Here is a tiny trained network, its code and every weight. The questions are about switching its units off for an input and a class, where a switched-off unit gives its printed mean instead of its output.

import numpy as np


def w(rows, s, z=0):
    codes = np.array(rows[::2]) - 128.0
    scale = np.full(codes.shape[1], s)
    scale[-1] = z or s
    return codes * scale


def f(y):
    return np.maximum(y, 0)


def log_softmax(a):
    a = a - a.max(-1, keepdims=True)
    return a - np.log(np.exp(a).sum(-1, keepdims=True))


def net(x, mask):
    res = np.array(x, float).reshape(1, 6) / 4 @ E
    y = f(res @ A[0][:, :-1].T + A[0][:, -1])
    res = res + np.where(mask, y, B[0][:, -1]) @ B[0][:, :-1]
    return log_softmax(res[-1] @ U[:, :-1].T + U[:, -1])


A, B = {}, {}
E = w([
[94,113,107,241,40,234,87],'x0',
[254,109,181,105,7,165,167],'x1',
[134,169,140,149,128,122,106],'x2',
[93,140,108,151,4,85,244],'x3',
[106,57,159,139,126,139,177],'x4',
[148,166,82,109,150,143,131],'x5',
],0.0085)
A[0] = w([
[180,149,95,131,137,69,131,138],'n0',
[146,216,126,148,109,94,92,236],'n1',
[72,80,169,126,175,140,128,203],'n2',
[36,114,167,121,162,157,122,71],'n3',
[153,192,118,174,90,149,87,206],'n4',
[98,113,111,133,81,138,86,55],'n5',
[122,121,109,140,31,64,145,124],'n6',
[70,145,127,133,84,66,184,95],'n7',
[113,164,67,180,126,200,137,69],'n8',
[121,115,69,167,85,129,102,103],'n9',
[100,106,153,97,149,98,135,82],'n10',
[248,71,89,118,102,86,152,114],'n11',
[96,100,42,136,120,92,161,194],'n12',
[78,71,118,188,164,90,130,101],'n13',
[65,130,2,147,140,91,117,56],'n14',
[93,67,119,157,117,197,73,92],'n15',
[164,102,111,59,184,40,167,97],'n16',
[101,121,191,136,127,98,160,157],'n17',
[127,51,182,106,169,166,75,107],'n18',
[15,124,156,140,172,112,170,59],'n19',
[188,91,210,142,66,136,111,138],'n20',
[177,136,123,124,162,57,119,98],'n21',
[83,148,172,155,135,91,115,98],'n22',
[107,149,169,80,148,60,145,46],'n23',
[123,168,123,182,171,108,131,207],'n24',
[112,152,144,78,151,120,134,254],'n25',
[165,129,109,115,108,176,146,89],'n26',
[62,134,63,90,166,149,114,54],'n27',
[93,88,96,146,115,171,103,130],'n28',
[184,87,130,126,98,134,143,219],'n29',
[162,118,165,124,156,146,68,211],'n30',
[77,135,152,91,106,150,159,88],'n31',
[137,180,134,151,111,121,212,224],'n32',
],0.012,0.0046)
B[0] = w([
[86,106,159,235,166,84,119,181],'n0',
[72,51,34,74,110,108,120,204],'n1',
[114,107,96,121,81,106,105,196],'n2',
[196,152,109,114,121,95,105,176],'n3',
[113,61,154,120,199,78,179,209],'n4',
[145,177,174,198,204,81,124,157],'n5',
[86,164,87,142,139,154,50,228],'n6',
[60,188,126,87,155,216,77,212],'n7',
[99,165,181,215,181,67,158,187],'n8',
[73,160,165,139,226,120,143,176],'n9',
[106,179,154,177,137,47,94,162],'n10',
[168,147,81,174,169,90,68,229],'n11',
[115,84,50,78,169,141,42,199],'n12',
[233,113,97,165,102,94,105,184],'n13',
[240,151,93,180,24,114,112,204],'n14',
[84,159,132,171,214,94,230,201],'n15',
[129,136,136,187,214,151,183,244],'n16',
[53,136,46,170,175,96,81,177],'n17',
[54,193,100,39,133,221,67,198],'n18',
[207,134,117,176,101,121,86,197],'n19',
[173,152,103,160,90,54,63,248],'n20',
[86,154,154,151,178,86,98,188],'n21',
[205,127,94,122,100,115,101,157],'n22',
[140,145,224,176,206,128,190,193],'n23',
[195,52,90,120,61,147,108,186],'n24',
[94,89,96,168,145,88,125,205],'n25',
[140,174,63,188,122,68,98,170],'n26',
[187,150,137,120,142,113,96,188],'n27',
[114,114,176,137,187,90,219,182],'n28',
[190,75,95,191,145,101,116,222],'n29',
[52,166,3,132,106,167,47,212],'n30',
[64,180,119,100,84,131,92,153],'n31',
[89,123,90,93,142,173,80,225],'n32',
],0.0055,0.011)
U = w([
[224,152,124,145,131,84,118,4],'0',
[92,171,195,163,218,82,189,9],'1',
[66,191,101,87,162,184,105,49],'2',
[100,2,102,122,172,98,136,253],'3',
[117,114,128,123,160,99,129,231],'4',
[101,53,108,111,165,87,142,240],'5',
[133,72,155,71,125,131,171,147],'6',
[132,82,245,39,94,170,211,34],'7',
],0.0092,0.0036)

Each question gives the input, the list of numbers given to net, and the class t.
The units are the neurons (one row each of A and B). Each row of codes is followed by its name. A weight is (code - 128) times the scale printed after its matrix; where a second scale follows, it is the last column's (A, B and U).
mask holds one flag per neuron, in row order. A switched-off neuron (its flag False) gives its mean, the last column of its row in B, instead of its output. The means were averaged over made-up inputs and are rounded, as every weight is.
A unit's drop is (log p(t) with every unit on - log p(t) with that unit switched off) / (log p(t) with every unit on - log p(t) with every unit switched off).
The circuit of an input: a set's keep is (log p(t) with only the set's units on - log p(t) with every unit switched off) / (log p(t) with every unit on - log p(t) with every unit switched off). Starting from the 12 units with the biggest drops (on a tie, the unit counted first), units are removed one at a time, each time the one whose removal leaves the highest keep (on an exact tie, the one counted first), for as long as the keep stays at least 0.8.
units of the circuit, in order: the units of the circuit, biggest drop first
unit that matters most: the unit with the biggest drop
top k neurons: the k neurons with the biggest drops, biggest first
drop of u: that unit's drop, to one decimal
input [-7,7,1,-2,-8,3], class 5: top 2 neurons	n1; n14
input [5,-5,-6,8,6,8], class 2: unit that matters most	n7
input [-1,4,-1,-4,-8,-5], class 5: units of the circuit, in order	n1; n14; n4
input [-5,-6,0,-1,4,-6], class 0: units of the circuit, in order	n19; n13; n3
input [3,-7,-1,-3,-2,7], class 0: units of the circuit, in order	n14; n27
input [0,-6,5,4,3,4], class 0: units of the circuit, in order	n14; n19
input [-1,-7,-2,5,-4,0], class 0: top 2 neurons	n14; n19
input [5,0,8,-3,-7,8], class 3: units of the circuit, in order	n1; n4
input [1,6,-2,8,6,2], class 2: units of the circuit, in order	n7; n6
input [6,4,6,-1,-8,7], class 5: top 2 neurons	n1; n4
input [5,3,3,-6,-7,6], class 5: units of the circuit, in order	n4; n1
input [4,-4,8,-6,-6,-5], class 3: units of the circuit, in order	n4; n1
input [6,6,-1,8,3,-1], class 2: top 2 neurons	n6; n7
input [3,5,3,-6,-1,-4], class 2: units of the circuit, in order	n18
input [-8,-4,-3,-1,7,-5], class 1: top 2 neurons	n23; n16
input [7,0,4,4,-7,4], class 1: units of the circuit, in order	n8; n9
input [5,2,8,8,-8,-2], class 2: top 3 neurons	n6; n7; n32
input [3,4,6,0,-3,4], class 3: top 3 neurons	n4; n1; n14
input [6,-1,-6,7,7,2], class 2: top 2 neurons	n7; n6
input [1,-2,0,5,0,-5], class 2: unit that matters most	n7
input [-8,-4,2,2,-3,0], class 1: top 2 neurons	n23; n16
input [-8,-3,5,-3,1,2], class 1: top 2 neurons	n23; n16
input [0,-1,-5,-8,7,0], class 2: top 2 neurons	n18; n30
input [-1,-1,4,-8,1,5], class 2: top 2 neurons	n18; n30
input [-4,7,8,-4,-3,-6], class 3: drop of n3	0.2
input [-1,-7,0,2,-6,-3], class 0: drop of n14	0.2
input [5,-7,-4,4,0,-7], class 0: drop of n14	0.2
input [7,-8,-7,3,0,8], class 0: units of the circuit, in order	n14
input [-7,-8,6,2,-5,-2], class 0: units of the circuit, in order	n14; n19
input [-4,-8,-1,7,-6,-5], class 0: drop of n13	0.1
